Below are the code and all the weights of a small trained network. Each question names an input and a target symbol and asks about switching units off, where a switched-off unit gives its printed mean instead of its output.

import numpy as np


def w(rows, s, z=0):
    codes = np.array(rows[::2]) - 128.0
    scale = np.full(codes.shape[1], s)
    scale[-1] = z or s
    return codes * scale


def norm(h):
    return h / np.sqrt((h * h).mean(-1, keepdims=True) + 1e-5)


def f(y):
    return np.maximum(y, 0)


def softmax(a):
    e = np.exp(a - a.max(-1, keepdims=True))
    return e / e.sum(-1, keepdims=True)


def log_softmax(a):
    a = a - a.max(-1, keepdims=True)
    return a - np.log(np.exp(a).sum(-1, keepdims=True))


def net(x, mask):
    ids = ['αβζηθτω'.index(c) for c in x.split()]
    T = len(ids)
    res = E[ids] + P[:T]
    u = 0
    for l in range(2):
        q, k, v = (norm(res) @ M[l].T for M in (Q, K, V))
        z = softmax(np.where(np.tri(T) > 0, q @ k.T / 2**0.5, -1e9)) @ v
        res = res + np.where(mask[u], z, O[l][:, -1]) @ O[l][:, :-1]
        u += 1
        y = f(norm(res) @ A[l][:, :-1].T + A[l][:, -1])
        res = res + np.where(mask[u : u + 12], y, B[l][:, -1]) @ B[l][:, :-1]
        u += 12
    return log_softmax(norm(res)[-1] @ U[:, :-1].T + U[:, -1])


Q, K, V, O, A, B = {}, {}, {}, {}, {}, {}
E = w([
[89,198,40,1],'α',
[121,142,188,89],'β',
[48,124,68,185],'ζ',
[78,94,76,48],'η',
[120,93,118,137],'θ',
[134,83,220,119],'τ',
[181,205,80,115],'ω',
],0.019)
P = w([
[108,222,48,85],'0',
[34,166,55,36],'1',
[53,104,93,25],'2',
[152,132,149,215],'3',
[173,100,144,201],'4',
[224,118,231,108],'5',
[168,68,178,4],'6',
[228,143,254,99],'7',
],0.0093)
Q[0] = w([
[133,110,58,254],'0.h1',
[187,57,164,11],'0.h1',
],0.0083)
K[0] = w([
[7,114,153,198],'0.h1',
[159,66,140,177],'0.h1',
],0.012)
V[0] = w([
[29,107,226,118],'0.h1',
[254,177,107,181],'0.h1',
],0.0095)
O[0] = w([
[240,46,67,2,4],'0.h1',
[93,165,252,174,133],'0.h1',
],0.0082,0.0035)
A[0] = w([
[93,201,66,110,168],'0.n1',
[52,110,216,155,216],'0.n2',
[185,92,152,184,187],'0.n3',
[56,92,105,84,122],'0.n4',
[136,20,78,122,132],'0.n5',
[180,121,92,158,48],'0.n6',
[60,124,90,174,83],'0.n7',
[151,65,78,214,5],'0.n8',
[169,134,162,140,110],'0.n9',
[77,135,252,51,134],'0.n10',
[68,138,201,121,30],'0.n11',
[237,213,231,58,192],'0.n12',
],0.011,0.002)
B[0] = w([
[149,59,176,129,233],'0.n1',
[102,155,161,196,194],'0.n2',
[199,193,171,148,155],'0.n3',
[127,203,178,169,185],'0.n4',
[34,88,103,123,177],'0.n5',
[105,110,132,176,142],'0.n6',
[137,116,144,55,165],'0.n7',
[74,69,132,115,150],'0.n8',
[141,170,143,110,153],'0.n9',
[207,159,30,123,220],'0.n10',
[114,166,86,191,173],'0.n11',
[252,95,94,137,254],'0.n12',
],0.015,0.0084)
Q[1] = w([
[160,27,254,167],'1.h1',
[68,46,137,155],'1.h1',
],0.0069)
K[1] = w([
[193,179,32,2],'1.h1',
[156,200,210,39],'1.h1',
],0.0066)
V[1] = w([
[106,216,82,65],'1.h1',
[3,85,154,150],'1.h1',
],0.019)
O[1] = w([
[151,180,170,1,253],'1.h1',
[170,64,191,158,37],'1.h1',
],0.015,0.0043)
A[1] = w([
[20,102,156,113,134],'1.n1',
[100,72,45,77,94],'1.n2',
[41,150,191,128,137],'1.n3',
[206,186,117,174,67],'1.n4',
[65,105,83,184,120],'1.n5',
[178,175,124,151,52],'1.n6',
[176,99,164,78,144],'1.n7',
[173,131,62,160,151],'1.n8',
[118,117,208,35,3],'1.n9',
[82,122,120,210,153],'1.n10',
[104,157,254,171,166],'1.n11',
[35,230,244,133,149],'1.n12',
],0.012,0.0018)
B[1] = w([
[90,200,132,118,176],'1.n1',
[133,63,97,68,179],'1.n2',
[103,188,103,179,170],'1.n3',
[94,149,164,155,254],'1.n4',
[68,126,111,143,146],'1.n5',
[119,166,176,147,209],'1.n6',
[143,125,166,87,191],'1.n7',
[193,133,167,135,214],'1.n8',
[128,93,190,197,201],'1.n9',
[142,118,126,168,156],'1.n10',
[108,97,31,118,170],'1.n11',
[4,140,107,207,207],'1.n12',
],0.018,0.0077)
U = w([
[135,205,246,62,22],'α',
[174,163,56,72,206],'β',
[183,7,143,174,117],'ζ',
[148,84,231,95,79],'η',
[174,15,120,208,253],'θ',
[186,90,73,73,88],'τ',
[94,232,116,254,128],'ω',
],0.0092,0.0014)

Each question gives the input, a string of symbols that net reads in full, and the target symbol t.
The units are the heads (2 rows each of Q, K, V and O) and the neurons (one row each of A and B). Each row of codes is followed by its name. A weight is (code - 128) times the scale printed after its matrix; where a second scale follows, it is the last column's (O, A, B and U).
mask holds one flag per unit, layer by layer, with each layer's heads first. A switched-off unit (its flag False) gives its mean, the last column of its rows in O or B, instead of its output. The means were averaged over made-up inputs and are rounded, as every weight is.
A unit's drop is (log p(t) with every unit on - log p(t) with that unit switched off) / (log p(t) with every unit on - log p(t) with every unit switched off).
The circuit of an input: a set's keep is (log p(t) with only the set's units on - log p(t) with every unit switched off) / (log p(t) with every unit on - log p(t) with every unit switched off). Starting from the 12 units with the biggest drops (on a tie, the unit counted first), units are removed one at a time, each time the one whose removal leaves the highest keep (on an exact tie, the one counted first), for as long as the keep stays at least 0.8.
circuit, biggest first: the units of the circuit, biggest drop first
top k neurons: the k neurons with the biggest drops, biggest first
top k neurons in layer l: the k neurons of layer l with the biggest drops, biggest first
input θ ω α, target θ: circuit, biggest first	1.h1; 0.n1; 0.n12
input θ ζ β θ η η, target θ: circuit, biggest first	1.h1; 0.n10
input ζ β η, target η: circuit, biggest first	0.n12; 1.h1; 0.n10
input η η θ, target η: circuit, biggest first	1.h1; 0.n12
input ζ η β, target η: circuit, biggest first	0.n12; 0.h1; 1.h1; 0.n10
input β τ η ω, target τ: top neuron in layer 1	1.n2
input θ ζ ω, target θ: circuit, biggest first	0.n10; 1.h1
input α α β θ, target α: top 2 neurons	0.n12; 0.n10
input ω ζ α ζ θ θ θ, target θ: circuit, biggest first	1.h1; 0.n10; 0.n1
input τ ω η θ α, target η: top 2 neurons	0.n2; 0.n1
input θ α α β ζ, target α: circuit, biggest first	1.h1; 0.n7; 0.n12
input α τ ζ θ ζ η, target θ: circuit, biggest first	1.h1; 0.n10
input α α ζ α, target α: circuit, biggest first	0.n1; 1.n7
input ω ζ θ ζ ω α α, target ω: top 3 neurons	0.n2; 0.n11; 0.n7
input α θ ω, target α: circuit, biggest first	0.n1; 1.h1; 0.n10
input α α ζ, target α: top 2 neurons	0.n12; 0.n4
input α β θ ω, target β: circuit, biggest first	0.h1
input ω ω ω ω ω ζ η τ, target ω: top 3 neurons in layer 0	0.n2; 0.n11; 0.n1
input τ ζ ω β β ω θ, target β: top 3 neurons in layer 1	1.n12; 1.n9; 1.n2
input ω ζ ζ β ω, target ζ: top 2 neurons	0.n10; 0.n4
input η β θ, target η: top 3 neurons in layer 0	0.n12; 0.n10; 0.n4
input ω β η η α, target η: top neuron	0.n1
input ω θ ω ω θ τ θ, target θ: top 3 neurons	0.n10; 0.n1; 0.n5
